Moves between elements:
bo: fb->bb, nf->j220, nz->qb, zg->sq, jr->ll, hc->gt, hg->gm, tt->sn, nc->bs, zz->gp, sn->pj, rq->td, rn->zq, hz->jg, zf->bc, tb->ml, dl->jn, dj->gs, gs->qz, jm->nj, ht->ns, ds->qp, hb->zj, rj->nr, sb->tg, jq->pg, qh->jc, fg->fr, j220->sl, ll->bm, gd->nh, cj->zc, mb->qc, dp->qh, qn->ms, bf->dc, lh->lf, j326->zr, pn->fl, ms->qq, qt->lm, nj->ph, fr->rj, pz->gl, cn->br, sm->dh, dq->cz, dg->hg, mn->rt, ct->bd, rl->cf, th->nf, dh->dn, hh->lc, tg->pf, gg->fg, cq->lh, fl->hh, rd->bf, ls->dj, sc->fj, jg->tz, lz->tn, zb->dl, hj->pq, zj->jm, zl->zf, qp->fh, rz->rm, bz->zt, lc->rq, pb->mt, pf->rd, bs->pp, ph->cn, sq->bg, mp->jr, zq->jz, zc->sb, jn->tm, lf->qn, md->gz, rm->fb, hq->j326, nt->zb, tn->qd, dr->dg, j983->gq, gq->jj, zt->tb, mc->hj, qd->fc, mg->rl, lp->mh, ns->nt, br->qf, fj->jq, gb->nz, bc->sg, lm->ht, nr->mc, ng->zz, ft->dr, nh->lz, gt->zl, jj->lp, jh->rn, qm->ft, pj->pn, nl->hz, pg->bz, cm->j922, fh->rg, tm->gd, zr->rz, dn->cr, sg->nm, dd->dp, mt->tc, tz->zg, pq->ng, jf->gn, jb->sm, ml->hq, gm->cm, qf->dd, j922->cq, nm->sc, bb->nl, qq->jf, nb->hl, zn->mq, sz->fd, rt->cj, dc->hb, pp->tt, jc->jh, mq->j983, fp->cd, cz->md, cr->pb, qc->gb, hl->fp, gf->dt, mh->nc, bg->dq, tc->mb, fc->pz, qb->sz, cf->qm, gz->mg, bd->ls, qz->zn, gn->mn, fd->ct, td->gg, jz->mp, dt->jb, sl->gf, cd->qt, rg->nb, bm->hc, gp->ds, gl->th
se: fb->hl, nf->cq, nz->bf, zg->ns, jr->pj, hc->hh, hg->th, tt->ll, nc->jz, zz->j326, sn->bm, rq->sg, rn->bs, hz->qt, zf->td, tb->zz, dl->gz, dj->cn, gs->br, jm->dj, ht->bg, ds->rz, hb->bd, rj->pg, sb->gb, jq->mc, qh->lp, fg->fj, j220->lh, ll->pn, gd->cf, cj->mb, mb->tg, dp->jj, qn->sm, bf->fd, lh->dt, j326->qp, pn->gt, ms->dh, qt->zg, nj->gs, fr->jq, pz->gm, cn->zn, sm->jf, dq->dl, dg->gl, mn->mt, ct->jm, rl->lz, th->j922, dh->gn, hh->zf, tg->nz, gg->sc, cq->gf, fl->zl, rd->sz, ls->ph, sc->rj, jg->lm, lz->ft, zb->md, hj->tb, zj->ls, zl->rq, qp->rm, rz->rg, bz->pq, lc->bc, pb->cj, pf->qb, bs->mp, ph->qz, sq->nt, mp->sn, zq->pp, zc->qc, jn->mg, lf->jb, md->tm, rm->nb, hq->ds, nt->cz, tn->dr, dr->pz, j983->qh, gq->jc, zt->ng, mc->zt, qd->dg, mg->nh, lp->rn, ns->dq, br->mq, fj->nr, gb->rd, bc->gg, lm->sq, nr->bz, ng->hq, ft->fc, nh->qm, gt->lc, jj->jh, jh->nc, qm->qd, pj->hc, nl->cd, pg->hj, cm->j220, fh->fb, tm->rl, zr->fh, dn->mn, sg->fg, dd->gq, mt->zc, tz->ht, pq->ml, jf->cr, jb->qq, ml->gp, gm->nf, qf->j983, j922->sl, nm->fr, bb->fp, qq->dn, nb->nl, zn->dd, sz->hb, rt->tc, dc->ct, pp->jr, jc->mh, mq->dp, fp->jg, cz->jn, cr->rt, qc->pf, hl->hz, gf->qn, mh->zq, bg->zb, tc->sb, fc->hg, qb->dc, cf->tn, gz->gd, bd->nj, qz->qf, gn->pb, fd->zj, td->nm, jz->tt, dt->ms, sl->lf, cd->tz, rg->bb, bm->fl, gp->zr, gl->cm
da: fb->fh, nf->gm, nz->tg, zg->qt, jr->pp, hc->pj, hg->fc, tt->jz, nc->jh, zz->tb, sn->mp, rq->zl, rn->lp, hz->hl, zf->hh, tb->hj, dl->dq, dj->jm, gs->nj, jm->ct, ht->tz, ds->hq, hb->sz, rj->sc, sb->tc, jq->fr, qh->j983, fg->sg, j220->cm, ll->tt, gd->gz, cj->pb, mb->cj, dp->mq, qn->gf, bf->nz, lh->j220, j326->zz, pn->ll, ms->dt, qt->hz, nj->bd, fr->nm, pz->dr, cn->dj, sm->qn, dq->ns, dg->qd, mn->dn, ct->dc, rl->tm, th->hg, dh->ms, hh->hc, tg->mb, gg->bc, cq->nf, fl->bm, rd->gb, ls->zj, sc->gg, jg->fp, lz->rl, zb->bg, hj->pg, zj->fd, zl->fl, qp->j326, rz->ds, bz->nr, lc->gt, pb->gn, pf->qc, bs->rn, ph->ls, sq->lm, mp->bs, zq->mh, zc->mt, jn->cz, lf->sl, md->zb, rm->qp, hq->ng, nt->sq, tn->cf, dr->tn, j983->qf, gq->dd, zt->mc, mc->jq, qd->qm, mg->jn, lp->qh, ns->zg, br->gs, fj->fg, gb->sb, bc->lc, lm->jg, nr->fj, ng->zt, ft->lz, nh->mg, gt->pn, jj->dp, jh->jj, qm->nh, pj->jr, nl->nb, pg->rj, cm->gl, fh->zr, tm->md, zr->gp, dn->qq, sg->rq, dd->zn, mt->mn, tz->cd, pq->bz, jf->sm, jb->lf, ml->pq, gm->pz, qf->qz, j922->th, nm->td, bb->rg, qq->jb, nb->rm, zn->cn, sz->rd, rt->cr, dc->qb, pp->zq, jc->gq, mq->br, fp->bb, cz->nt, cr->jf, qc->zc, hl->fb, gf->cq, mh->jc, bg->ht, tc->rt, fc->ft, qb->pf, cf->gd, gz->dl, bd->hb, qz->ph, gn->dh, fd->bf, td->zf, jz->nc, dt->lh, sl->j922, cd->nl, rg->rz, bm->sn, gp->ml, gl->dg
vi: fb->mh, nf->hq, nz->md, zg->pj, jr->cr, hc->tc, hg->pq, tt->gn, nc->ms, zz->qf, sn->mn, rq->pf, rn->jb, hz->pp, zf->gb, tb->qz, dl->zf, dj->dr, gs->dg, jm->tn, ht->bm, ds->dp, hb->nh, rj->zj, sb->nt, jq->bd, qh->sl, fg->dc, j220->j326, ll->pb, gd->nm, cj->ht, mb->bg, dp->j220, qn->rg, bf->tm, lh->qp, j326->j983, pn->cj, ms->nb, qt->jr, nj->qd, fr->hb, pz->zt, cn->pz, sm->bb, dq->hh, dg->hj, mn->qt, ct->cf, rl->fg, th->ml, dh->nl, hh->sb, tg->zb, gg->bf, cq->ds, fl->zc, rd->jn, ls->ft, sc->fd, jg->tt, lz->fj, zb->zl, hj->ph, zj->lz, zl->qc, qp->qh, rz->jj, bz->dj, lc->tg, pb->tz, pf->dl, bs->qq, ph->fc, sq->pn, mp->dn, zq->sm, zc->ns, jn->bc, lf->fh, md->rq, rm->lp, hq->mq, nt->gt, tn->jq, dr->mc, j983->j922, gq->cq, zt->gs, mc->nj, qd->pg, mg->gg, lp->lf, ns->hc, br->gl, fj->ct, gb->cz, bc->nz, lm->ll, nr->jm, ng->br, ft->nr, nh->sc, gt->mb, jj->lh, jh->dt, qm->rj, pj->rt, nl->bs, pg->ls, cm->zz, fh->jc, tm->sg, zr->gq, dn->hz, sg->qb, dd->nf, mt->zg, tz->sn, pq->cn, jf->fp, jb->fb, ml->zn, gm->ng, qf->th, j922->gp, nm->sz, bb->nc, qq->hl, nb->rn, zn->gm, sz->mg, rt->lm, dc->gd, pp->jf, jc->gf, mq->cm, fp->jz, cz->lc, cr->jg, qc->dq, hl->zq, gf->rz, mh->qn, bg->fl, tc->sq, fc->bz, qb->gz, cf->fr, gz->td, bd->qm, qz->hg, gn->cd, fd->rl, td->rd, jz->dh, dt->rm, sl->zr, cd->mp, rg->jh, bm->mt, gp->dd, gl->tb
ki: fb->rn, nf->gp, nz->jn, zg->bm, jr->mn, hc->zc, hg->tb, tt->cr, nc->sm, zz->mq, sn->pb, rq->nz, rn->ms, hz->mp, zf->pf, tb->br, dl->rq, dj->fc, gs->pz, jm->ft, ht->pn, ds->gq, hb->cf, rj->bd, sb->dq, jq->jm, qh->lh, fg->fd, j220->ds, ll->rt, gd->fg, cj->sq, mb->nt, dp->cq, qn->fb, bf->mg, lh->rz, j326->dp, pn->tc, ms->bb, qt->sn, nj->dr, fr->ct, pz->pq, cn->hg, sm->hl, dq->zl, dg->zt, mn->tz, ct->lz, rl->sc, th->zz, dh->fp, hh->qc, tg->cz, gg->sz, cq->zr, fl->mb, rd->gz, ls->qd, sc->hb, jg->jr, lz->rj, zb->lc, hj->gs, zj->qm, zl->tg, qp->jj, rz->jc, bz->ph, lc->gb, pb->lm, pf->md, bs->dh, ph->dg, sq->hc, mp->gn, zq->qq, zc->bg, jn->td, lf->rm, md->bc, rm->jh, hq->dd, nt->hh, tn->nr, dr->bz, j983->j220, gq->sl, zt->cn, mc->dj, qd->mc, mg->nm, lp->dt, ns->fl, br->gm, fj->zj, gb->dl, bc->rd, lm->pj, nr->ls, ng->zn, ft->pg, nh->fr, gt->sb, jj->gf, jh->qn, qm->jq, pj->mt, nl->jz, pg->nj, cm->hq, fh->lp, tm->gg, zr->qh, dn->cd, sg->bf, dd->j922, mt->ht, tz->ll, pq->qz, jf->hz, jb->nb, ml->qf, gm->ml, qf->cm, j922->j326, nm->dc, bb->zq, qq->nl, nb->nc, zn->th, sz->gd, rt->zg, dc->rl, pp->dn, jc->lf, mq->nf, fp->pp, cz->zf, cr->qt, qc->zb, hl->bs, gf->fh, mh->jb, bg->gt, tc->ns, fc->hj, qb->tm, cf->fj, gz->sg, bd->tn, qz->gl, gn->jg, fd->nh, td->qb, jz->jf, dt->rg, sl->qp, cd->tt, rg->mh, bm->cj, gp->j983, gl->ng
ru: fb->dt, nf->qf, nz->zf, zg->pb, jr->cd, hc->ht, hg->gs, tt->hz, nc->fb, zz->gm, sn->jg, rq->cz, rn->rg, hz->dh, zf->zb, tb->pz, dl->tg, dj->pg, gs->bz, jm->rj, ht->rt, ds->j922, hb->fg, rj->cf, sb->fl, jq->lz, qh->ds, fg->mg, j220->dd, ll->qt, gd->bf, cj->pj, mb->hc, dp->gp, qn->lp, bf->td, lh->gq, j326->nf, pn->zg, ms->mh, qt->gn, nj->nr, fr->rl, pz->ph, cn->hj, sm->rn, dq->mb, dg->dj, mn->tt, ct->sc, rl->sz, th->br, dh->zq, hh->bg, tg->hh, gg->gz, cq->j983, fl->sq, rd->rq, ls->jq, sc->gd, jg->dn, lz->hb, zb->sb, hj->dr, zj->fr, zl->nt, qp->cq, rz->sl, bz->qd, lc->dq, pb->jr, pf->lc, bs->bb, ph->mc, sq->mt, mp->fp, zq->nb, zc->pn, jn->pf, lf->jj, md->gb, rm->gf, hq->th, nt->zc, tn->zj, dr->ls, j983->hq, gq->j326, zt->fc, mc->ft, qd->jm, mg->qb, lp->rz, ns->cj, br->pq, fj->nh, gb->zl, bc->dl, lm->mn, nr->qm, ng->hg, ft->bd, nh->dc, gt->ns, jj->zr, jh->fh, qm->ct, pj->tz, nl->sm, pg->tn, cm->zn, fh->lh, tm->rd, zr->j220, dn->jz, sg->jn, dd->zz, mt->ll, tz->cr, pq->dg, jf->bs, jb->jh, ml->gl, gm->qz, qf->ng, j922->mq, nm->tm, bb->jb, qq->nc, nb->qn, zn->tb, sz->sg, rt->sn, dc->gg, pp->nl, jc->qp, mq->ml, fp->qq, cz->qc, cr->mp, qc->gt, hl->ms, gf->qh, mh->rm, bg->tc, tc->bm, fc->nj, qb->bc, cf->fd, gz->nz, bd->fj, qz->zt, gn->pp, fd->nm, td->md, jz->hl, dt->jc, sl->dp, cd->jf, rg->lf, bm->lm, gp->cm, gl->cn

The rows follow the links: the fewer symbols apart two elements are, the more alike their rows tend to be.

Each row is also shifted at random along 9 hidden directions that mean nothing.

Some elements, each with a row of numbers:
dd -> [-160  113  -25  -63  -21  -57  -50   52   19  -18  -89   63  -16   37  139  -50  -33  -43   76   25   63    8  -24  -60    1  -36   10 -101  -36  -37  -30  -34   60   12   58    0   30   71   53   -4  -20  -50  -73   72]
gf -> [-139  -52  -96   -3   92   95   81   52   16  -37  -38   56  -55  -10  -59   39 -186 -163  -68   72    5   20  -19  -97 -114   68  -27   81   20  -13 -108  -34  -33   -6 -116   69    4  -51    1  -34  -26 -106  -77  -24]
rm -> [-198   69   -8   -2  -69  -28   24   41  -51    6  -66   71  -37   -2  -24   26    3  -59  -16   -6  -27  -16  -39  158  -14   44    6   -4   70   -8 -115  -12  -53 -107 -134  -52   25  -64  -41   60   57  -11  -44  -77]
mp -> [ 292  -25  -40   33   25  142   56   22  -48  -20  -39  -27    0   77   16   25 -178   -1  -63   23 -106   53   50    7   11  -12  -64   61   26  -44  -33  -31   91   68  -40    0  -24  -24 -100   59   11    0  -32  -45]
gd -> [ 176   36   61   69  -58  -11  -59  -56   67   14   77  -34   13    3   12  -22   38   27    4  -33    5  -80   -4   49  -33  -17   -1  -40    2   20   63   45   -4   28  -14  -40  -38   42   44   82   12   44  112   23]
bz -> [  -3   48  -31   98  -26   66  -47  -50   83   44   76   -7    6  -79   33 -113   20 -197  -55    7   31 -100  -45  -12  -93   50   76  -74  -39   -8  -19   23 -103   56  -53  -66   87  -51   53   40   59   88   26  -49]
sn -> [-280  -82  -94   82   55  100  -70   15  -91   -8    2    5  -20 -125 -192   90   77  -36  -77  -79  -11   40   -5   87  -83  -51  -84   73   65  -28   -8    1 -153 -105  -32   30  -67  -94  -52  -84   -4   74   14  -44]
dj -> [  24  174   43   14  -65 -112   18  -48   77   51   12    4   25   58   26  -75   -6  -17   -8   49   46  -46  -14   46  -56   58   58  -92  -18   29    7   34   68   52  -43  -45   56   86   47  156   18   -1   42    3]
mn -> [  -7  -73  -51   -3   69   63  -53   72 -137  -23  -64  -13    5  -45   21   39   42   69   19  -69    9   99   24  -26   67 -135  -80    4  -22  -44   39   -6   -4  -28   93    4   -2  -59  -10  -77   -9   80  -40   13]
lc -> [ 226  -21   43   40   -4  -60  118  -79   57  -81  103  -47  -90    9   80   80 -106   19  -66   42  -83  -27   72   28    6   59  -51  101   51   13   61   52    4   32   10   67 -109   13  -69 -202  -63 -157  117   16]
lh -> [ 257  -18   33  -72   25   41   41   81   -6  -28  -76   44  -14   55   91  -36 -134   13    8   37   -8    5  -14  -26   -3   -3   16  -17   -8  -31  -91  -33   77    0    3  -22   59   28   25  -27  -20  -57 -106  -26]
rl -> [ 152   43  -14   65   -3   -7   24  -36   97  -55   65  -38  -59   50  184   10 -149 -108   15   36   43  -39   28 -151  -75  -18  -54  -18  -40   20   87   55   29  120  -36   37  -55   32   77   39  -31  -86  104   96]
mc -> [-333    8   57   32  -35  -12   82  -92  128   -4   79  -19  -30    6  -54  -20 -159   15  -10   -6    0 -105  -48  116   87  134   31   -5   15   55  -31   28   42    9  -98  -27   21   23   36  -36   15 -109   33 -143]
hb -> [  41 -117  -12   14   71   36  -67  -22   46   20   92   17   35 -133 -123  -22  112   10   51  -40   58  -79  -52  -77  114    6   25    7  -53   31   43    4  -74  -16   37   22   -5  -51  102  -76   22   38   57   34]
bc -> [  54   90  -30   96  -34  -12  -14 -100   -5   34   62  -88   25   -7  -22  -21   -3   55  -32  -51  -11   16   26   95   85   -9  -39  -48  -22   12  105   40   55   90   27  -25   -7    6  -31   57   33   79   99  -52]
qz -> [ 186   70   77  -28  -70  -66    4   18   88  -23   23   97  -40  -27   95  -63  -10   27  -39   73    1  -91  -26  119 -108   68   43  -40    6  -33  -44   -8   -7   -6   -8   14   24   89   29  -37   -2  -37   29   70]
mh -> [  34  -21   -5  -76  -28  -17   15   39  -59    0  -60   44   -3   -2   37   -7   68  -39   49    9  -64    5  -10    9  123   30   59   13   25  -23  -97  -58  -29  -71   29  -32   33  -68  -72  -93   33  -31 -105  -38]
jj -> [-222   79   53  -38  -14  -60   32   79  -37   -9 -109   90  -16   51   44    4  -71   35   51    5    9  -29  -25   87   92  -10   -8  -49   40   -8  -92   10   84  -95  -68  -82   34   -5   32   43   26  -69  -57  -39]
gb -> [-211  -92  -73   77   89   32   26  -55  -20   -8   89  -38  -10 -112  -77   50   40  -30  -34  -21   -1   14   30  -62   95    7  -45   70  -20   18   88   38  -73   18   22   52  -39 -109  -16 -126   12   16   84    2]
cm -> [ -92   89  -72    7  -65   33   -9  -38   83   11    3   51  -16   -6 -135  -25  -98  -47  -58   34   -1  -27  -67  144 -108  123    6   -5   31   -5  -90  -69   -5   15 -109   56   -1   71  -23   91   11  -33  -23  -44]
pb -> [  48   26  -43   45  -31   26  -14  -17  -76   -7  -25  -42  -16   17  -80   76  -20   34  -33  -64  -50   57   14  127   -1  -33  -79   35   65   -6   -4   -2   -5  -37  -36   -2  -65  -20  -79   23   -2   19   14  -69]
dp -> [  47  -29   -7  -68   42   67   -7   77   28  -29  -73   22  -17   44   64  -38 -137  -10  -20   37   55   48  -20  -82 -174  -28    1  -26  -35  -36  -56  -41   41   33   28   40   51   96   57  -14  -75  -27 -117   15]
cq -> [ 223   48   -1  -73  -41    7    3   33   62    5  -59   46    8  107   17  -23  -53 -112   34   76  -25  -25  -23  -91 -108   54   64    5   28   -2 -112  -69   24    0  -59    9   -7   63  -11  108  -20  -86  -86   41]
rn -> [-112  -79   -8  -65    7   55  117   -1   -5  -32  -33   -7  -34   51  -82   54 -155   39  -63   37  -83   61    4   76  -16  101   -5  108   58    0  -99  -61   28  -22  -52   59   -4   11 -109  -84  -35 -105 -103 -113]
jm -> [ -42   63 -144   51  201  -27    1  -85   64   40   69   -2   43 -156 -282  -60  -30   -7  -80   42  120   10  -21  -73   43   62  -10  -26  -72   13   59   15   47   66  121   99   29   57   80 -188  -72  -36   40   -7]
sc -> [-213   83   49   38  -44 -138   16  -64  105  -24   67   43  -34   20   -8   59    0  -19   95    9    9 -134  -11   -1  128   50  -15    3   47   65   37   53   23  -48  -84   -7 -119   12   54   24   12 -159  147   76]
nz -> [ 167   42  -64   60   37  -12  -10  -74  -10   19   62  -80   28  -32  -40  -15   27   44  -61   -4   20   63   47  -17  -14  -23  -41  -10  -47   -1  125   28   28  107   92   53  -12   34  -20   -9  -22   73   78   30]
qn -> [-226  -85   35 -117    9  -27   54   84  -73  -36  -84   48  -31    7   61   32   -7   73   47   -2  -11   51   -9   24   87   -3   12   28    7  -14  -69  -38    3  -87   28    8   41  -33  -23 -122   -8  -55 -121  -36]
gn -> [  33  -34   -8   14  -29   45  -87   62 -107   24  -47   47   31  -28  -39   33  190  -34   25  -40  -69   -1   10   26   14  -69    1   29   52  -36  -36  -25  -95  -99  -16  -53  -37  -99  -70   72   65  110  -11   41]
ns -> [ -32  -43   -3   11  135  -23   20  -14  -74   29  -13  -61   68   11 -130   46   67   61   29  -16   -7   54   65 -133  147  -69  -16   43    4   27   67   41   68  -24  100  -21  -39  -34  -16  -66  -37  -11   14   -1]
sq -> [ -26   14  -37   90   74    2  -82   16 -103   -4  -19  -70   -3  -45  114   12  120 -113    7  -65   31   44   64 -140  -21 -177  -37  -48  -13  -36   88   78  -75  -22  125  -75  -14  -85   12 -128  -33   77   18   23]
jn -> [-210  -20   56  -75    4 -143   31  -20    0  -33    8  -46    4   65  142   47   55  138  134   -6   33   46   58 -140  177  -58  -18   -3  -53   41  142   30   93   39  127   47  -56   48   23  -55  -37  -72   50  120]
fr -> [-117  -27   77   53  -47  -17   -8  -37   60  -30   79   -3  -45  -55   11   13  -60  100   20  -80   43  -98  -55  160   74   11  -43  -34    1   39   39   61  -12  -29  -66  -31  -10    4   98  -27   26  -17  100  -65]
gs -> [-146   44  117  -80  -65  -89   21   46   19   46  -41   45   52   68   64  -72   24  155   58   18   71  -19  -36   59   32   14   61  -90  -57   32    7   13  102   17  -45  -54  110   66   88  231   59   66  -10   24]
jf -> [-155 -105   55   24  -62  148  -12  121  -93  -55  -69  -33  -70   58  207   52  -80    4 -120  -36   -3  108   36   75 -402 -129  -82   26   20  -62   -3   26 -107   -8  -96   -9   29   -6  -26  134  -24  151  -52  -10]
nl -> [-140 -111  -55   -3  -18  124   -7   11  -15   19  -10   19   22   31  -19   35   92 -243   49   30 -140  -34   19 -178   42   48   76  111   58  -10 -101  -81 -125  -42  -76  -26  -53 -158 -132   40   66  -13  -72   13]
nf -> [-131   -1 -129   32   40  146 -120   -3    5   65  -10   47   65 -132 -162 -116   48  -97   12  -45   25  -41  -91   17  115   24   52  -76  -49  -42  -82  -81  -43    4   29  -38   91  -61   25  -15   75  114  -90  -83]
zn -> [ -49   45  -14  -33  -33    8  -70   59  -10   10  -42   74    5  -71  104 -105   23   47   32  -20   67  -16  -61   80   61  -27   19 -122  -78  -50  -18  -33   20   21   47  -28  111   11   76   16   59   98  -48   16]

From each start, follow one symbol. Which element do you reach?
Answers are names.
[  29   83  -29  -11  -98 -114  -40  -67   71   56   54    0   19  -10  -78  -10  151  -92   54   -2   72  -44  -66   -5  -62   81   67  -34  -10   75    9   -6  -99    0  -90   22   -1    9   53  170   41   18   56   38]
ru	lz
[  68 -146   17   61  -78   86  -46  -87   86  -48  157  -78  -59  -68  144    9   73 -141   21  -53  -75  -94    3  -67   -8   18   35   54    2    3   52    2 -189   29   30    8  -70  -83  -36 -185    9   -3   68    1]
bo	bf
[-283  130  -17   47   49  -83   51  -35  110   10   37  100  -14  -42 -122  -19  -57  -61  -86  116   40  -83   -4   32 -106  115   12    0   25    3  -22   29   22   -7  -72   44  -18   67   34    5  -23  -99   77   65]
bo	tb
[ -47  -95   29 -115   -7  -49  -96  117   33  -50   -6  134  -49 -127  206  -54  200  -58   60   47   85  -41  -41 -127 -146  -44   71  -36  -68  -59  -12  -43 -173  -57  117   74   41   15   98 -179  -30   22  -50  217]
ru	hg
[ 165  -93  138    3  -41   32  -32    0   35  -17   61  -52    4    2   65  -23  -32  211   15  -80   41  -39  -24  106   -3  -58  -24  -42  -42   21   77   48   39   27   23  -34   25   70   98   28   -5   77   60  -30]
ru	mg
[-163  150   17    2  -45 -149   37  -67   76   24   24  -16   -7   31  -67   -9  -45   59  -23   19   95   -4  -28  103  -85   67    0  -61   -4   59   36   42   57   23  -55   29   17  119   63   97  -33  -47   60  -19]
ki	pg
[-130  -62   36  -53   68   26   56   52   53  -21    1   54   -7  -26   63  -64 -128   93  -23   57   73   -5  -21  -34  -11   28    7  -27  -81  -12    6   -1   74   63   17   43   92   52   96  -24  -12   -7  -28   32]
se	zn
[  15  -93   -1 -149  108  -38   62  106    4  -47  -79  101  -19   23   27   34  -19  -45   68  103   14   18    6 -223    8   17   34   72   -3   -8  -86  -57   16  -62   45   80  -11    7   27 -139  -68 -164 -114  118]
da	ds
[ -51  -82   43   49   -8   35  -44  -73   90   37  117   -6   41  -56 -250   28   84   54  -13  -30   -7  -99  -40   61  -18   66   19   62   36   61   22   10  -67  -40  -72   20  -71   14   26   66   12   21  105   -5]
bo	hb
[-119   86  -72  -19  206  -44   20   88   -7  -16  -93  108   -7  -43 -149    8  -85  -11 -111  122  101   66   27  -96 -224  -30  -53    7    8  -53  -38    9   70  -39   72   99   -4  122   56 -124 -142  -98  -50  109]
ki	lh
[ -38    7  -67   57   59   10  -13  -27   41   -4   54  -13  -12  -66   -7  -12  -63  -37   10  -21  105  -18  -29  -70   30  -12  -50  -42  -71   28   77   42    1   68  -26   34   12  -17  117   21   11    8   75   23]
vi	fr
[-170 -101   76    3  -92  102    4   38   58   -9   36  -12  -37    1  219  -75  -68  -56   -7  -25   51  -53  -62   14 -136   14   51  -57  -69    6  -17   19  -88   54 -122  -56  129  -42   97  134   71  108  -27  -53]
bo	hg
[ 110  189  -38   20   27 -165  -40    5  -96   -8  -80  -30   -5   55   29   64   91   11   -1    5   31  107   86  -38  -79 -131  -76  -39   40  -24   81   52   53  -30  122   11  -87   77  -37  -36  -96  -30   40  104]
ru	pb
[  96   12  -66   67   82  149   34   26  -79   10  -61  -20   32   40  -47   -5 -158    8  -89   14  -76   69   55   10   38  -37  -68   25   10  -58  -19  -11  118   66   -7  -30   14  -32  -84   62   21   53  -38  -66]
ki	dn
[  74   45   20 -110    5  -29    8   14   49   21  -74   59   55   90  -68  -48  -51   45  111   46  -33  -37  -34  -45  189   58   69  -24    8    9 -102  -80  151  -17   34  -20    6   74   -4   21   -3 -120  -99   -5]
bo	sl
[ -80  172  -34  112   61    0  -39   31  -89    5  -76   46    7  -18   44  -27    6  -67  -70   23  -61   -2   79   47   32  -97  -47  -58   52  -98   -8   42   66  -32   81 -101  -18  -27  -78  -83   -1   25   15   12]
se	tt
[  69    5   17   17  -28  -40   92  -46  -44   45   19  -69   44   94  -96   72   -4   76   -7    0  -34   52   39   22   66   36  -27   66   18   76   58   34   63   39 -121   -3  -28  -40  -51  248   55   31   79  -28]
ru	gt
